Below are the code and all the weights of a small trained network. Each question names an input and a class and asks about switching units off, where a switched-off unit gives its printed mean instead of its output.

import numpy as np


def w(rows, s, z=0):
    codes = np.array(rows[::2]) - 128.0
    scale = np.full(codes.shape[1], s)
    scale[-1] = z or s
    return codes * scale


def norm(h):
    return h / np.sqrt((h * h).mean(-1, keepdims=True) + 1e-5)


def f(y):
    return np.maximum(y, 0)


def log_softmax(a):
    a = a - a.max(-1, keepdims=True)
    return a - np.log(np.exp(a).sum(-1, keepdims=True))


def net(x, mask):
    res = np.array(x, float).reshape(1, 2) / 4 @ E
    u = 0
    for l in range(4):
        y = f(norm(res) @ A[l][:, :-1].T + A[l][:, -1])
        res = res + np.where(mask[u : u + 9], y, B[l][:, -1]) @ B[l][:, :-1]
        u += 9
    return log_softmax(norm(res)[-1] @ U[:, :-1].T + U[:, -1])


A, B = {}, {}
E = w([
[99,254,254],'x0',
[136,85,158],'x1',
],0.0056)
A[0] = w([
[117,80,85,110],'L0N0',
[123,52,205,55],'L0N1',
[124,248,19,3],'L0N2',
[150,2,254,24],'L0N3',
[88,144,145,93],'L0N4',
[155,119,112,96],'L0N5',
[117,175,81,66],'L0N6',
[101,152,147,102],'L0N7',
[115,165,153,113],'L0N8',
],0.009,0.0039)
B[0] = w([
[189,140,173,252],'L0N0',
[103,192,63,178],'L0N1',
[83,243,20,185],'L0N2',
[101,254,15,221],'L0N3',
[157,124,142,167],'L0N4',
[139,132,139,157],'L0N5',
[102,176,84,148],'L0N6',
[168,121,149,181],'L0N7',
[193,127,160,209],'L0N8',
],0.018,0.0033)
A[1] = w([
[109,130,137,42],'L1N0',
[127,37,94,170],'L1N1',
[123,84,92,85],'L1N2',
[124,96,137,60],'L1N3',
[201,111,92,125],'L1N4',
[106,105,79,1],'L1N5',
[91,91,43,26],'L1N6',
[156,85,109,166],'L1N7',
[155,32,5,128],'L1N8',
],0.018,0.0017)
B[1] = w([
[132,132,133,128],'L1N0',
[186,38,239,180],'L1N1',
[106,121,172,154],'L1N2',
[146,191,116,133],'L1N3',
[171,87,113,234],'L1N4',
[102,159,73,144],'L1N5',
[110,174,39,169],'L1N6',
[173,105,107,182],'L1N7',
[73,251,189,254],'L1N8',
],0.022,0.009)
A[2] = w([
[96,110,143,91],'L2N0',
[125,61,99,87],'L2N1',
[72,94,157,137],'L2N2',
[108,77,131,3],'L2N3',
[111,72,125,75],'L2N4',
[202,72,56,96],'L2N5',
[106,113,133,118],'L2N6',
[189,4,60,91],'L2N7',
[98,111,144,139],'L2N8',
],0.016,0.0024)
B[2] = w([
[197,210,109,128],'L2N0',
[124,76,125,149],'L2N1',
[153,163,86,129],'L2N2',
[92,193,81,130],'L2N3',
[170,171,98,135],'L2N4',
[86,60,6,246],'L2N5',
[105,166,100,128],'L2N6',
[117,164,44,252],'L2N7',
[146,140,108,129],'L2N8',
],0.013,0.0016)
A[3] = w([
[166,91,249,42],'L3N0',
[168,69,53,96],'L3N1',
[79,101,133,7],'L3N2',
[87,86,112,119],'L3N3',
[164,69,56,115],'L3N4',
[181,94,81,83],'L3N5',
[135,92,109,52],'L3N6',
[139,120,105,108],'L3N7',
[126,70,150,85],'L3N8',
],0.015,0.0012)
B[3] = w([
[250,76,241,254],'L3N0',
[171,65,35,160],'L3N1',
[209,156,125,128],'L3N2',
[192,135,158,131],'L3N3',
[162,62,53,159],'L3N4',
[118,121,56,152],'L3N5',
[129,130,105,136],'L3N6',
[111,101,152,141],'L3N7',
[110,182,102,131],'L3N8',
],0.017,0.0083)
U = w([
[206,126,236,233],'0',
[130,250,87,182],'1',
[145,109,41,251],'2',
[85,99,156,11],'3',
[82,88,152,8],'4',
[125,118,147,2],'5',
[81,95,157,10],'6',
[84,87,157,6],'7',
],0.019,0.0067)

Each question gives the input, the list of numbers given to net, and the class t.
The units are the neurons (one row each of A and B). Each row of codes is followed by its name. A weight is (code - 128) times the scale printed after its matrix; where a second scale follows, it is the last column's (A, B and U).
mask holds one flag per neuron, layer by layer. A switched-off neuron (its flag False) gives its mean, the last column of its row in B, instead of its output. The means were averaged over made-up inputs and are rounded, as every weight is.
A unit's drop is (log p(t) with every unit on - log p(t) with that unit switched off) / (log p(t) with every unit on - log p(t) with every unit switched off).
The circuit of an input: a set's keep is (log p(t) with only the set's units on - log p(t) with every unit switched off) / (log p(t) with every unit on - log p(t) with every unit switched off). Starting from the 12 units with the biggest drops (on a tie, the unit counted first), units are removed one at a time, each time the one whose removal leaves the highest keep (on an exact tie, the one counted first), for as long as the keep stays at least 0.8.
units of the circuit, in order: the units of the circuit, biggest drop first
unit that matters most: the unit with the biggest drop
k most important neurons: the k neurons with the biggest drops, biggest first
k most important neurons of layer l: the k neurons of layer l with the biggest drops, biggest first
drop of u: that unit's drop, to one decimal
input [3,5], class 1: units of the circuit, in order	L3N0
input [3,1], class 2: 2 most important neurons	L1N8, L0N8
input [-3,1], class 2: 2 most important neurons	L0N0, L1N4
input [-2,2], class 2: 2 most important neurons	L1N8, L0N0
input [3,-3], class 2: units of the circuit, in order	L1N8, L2N5
input [-6,7], class 1: 2 most important neurons of layer 1	L1N8, L1N6
input [0,0], class 2: 4 most important neurons	L1N8, L0N1, L0N3, L0N2
input [0,1], class 2: 2 most important neurons	L1N8, L3N0
input [0,-7], class 1: 2 most important neurons	L0N2, L1N4
input [0,-2], class 2: 3 most important neurons	L1N8, L3N0, L1N6
input [-2,4], class 1: 2 most important neurons	L0N3, L0N8
input [1,-4], class 1: 3 most important neurons	L0N2, L1N4, L1N7
input [-4,5], class 1: 2 most important neurons	L0N3, L1N8
input [-2,1], class 2: unit that matters most	L0N0
input [3,6], class 1: 2 most important neurons	L1N4, L3N0
input [-2,5], class 1: 2 most important neurons of layer 1	L1N4, L1N7
input [1,7], class 1: drop of L0N5	0.0
input [-1,2], class 2: drop of L1N8	0.9
input [-1,-1], class 2: drop of L1N8	1.5
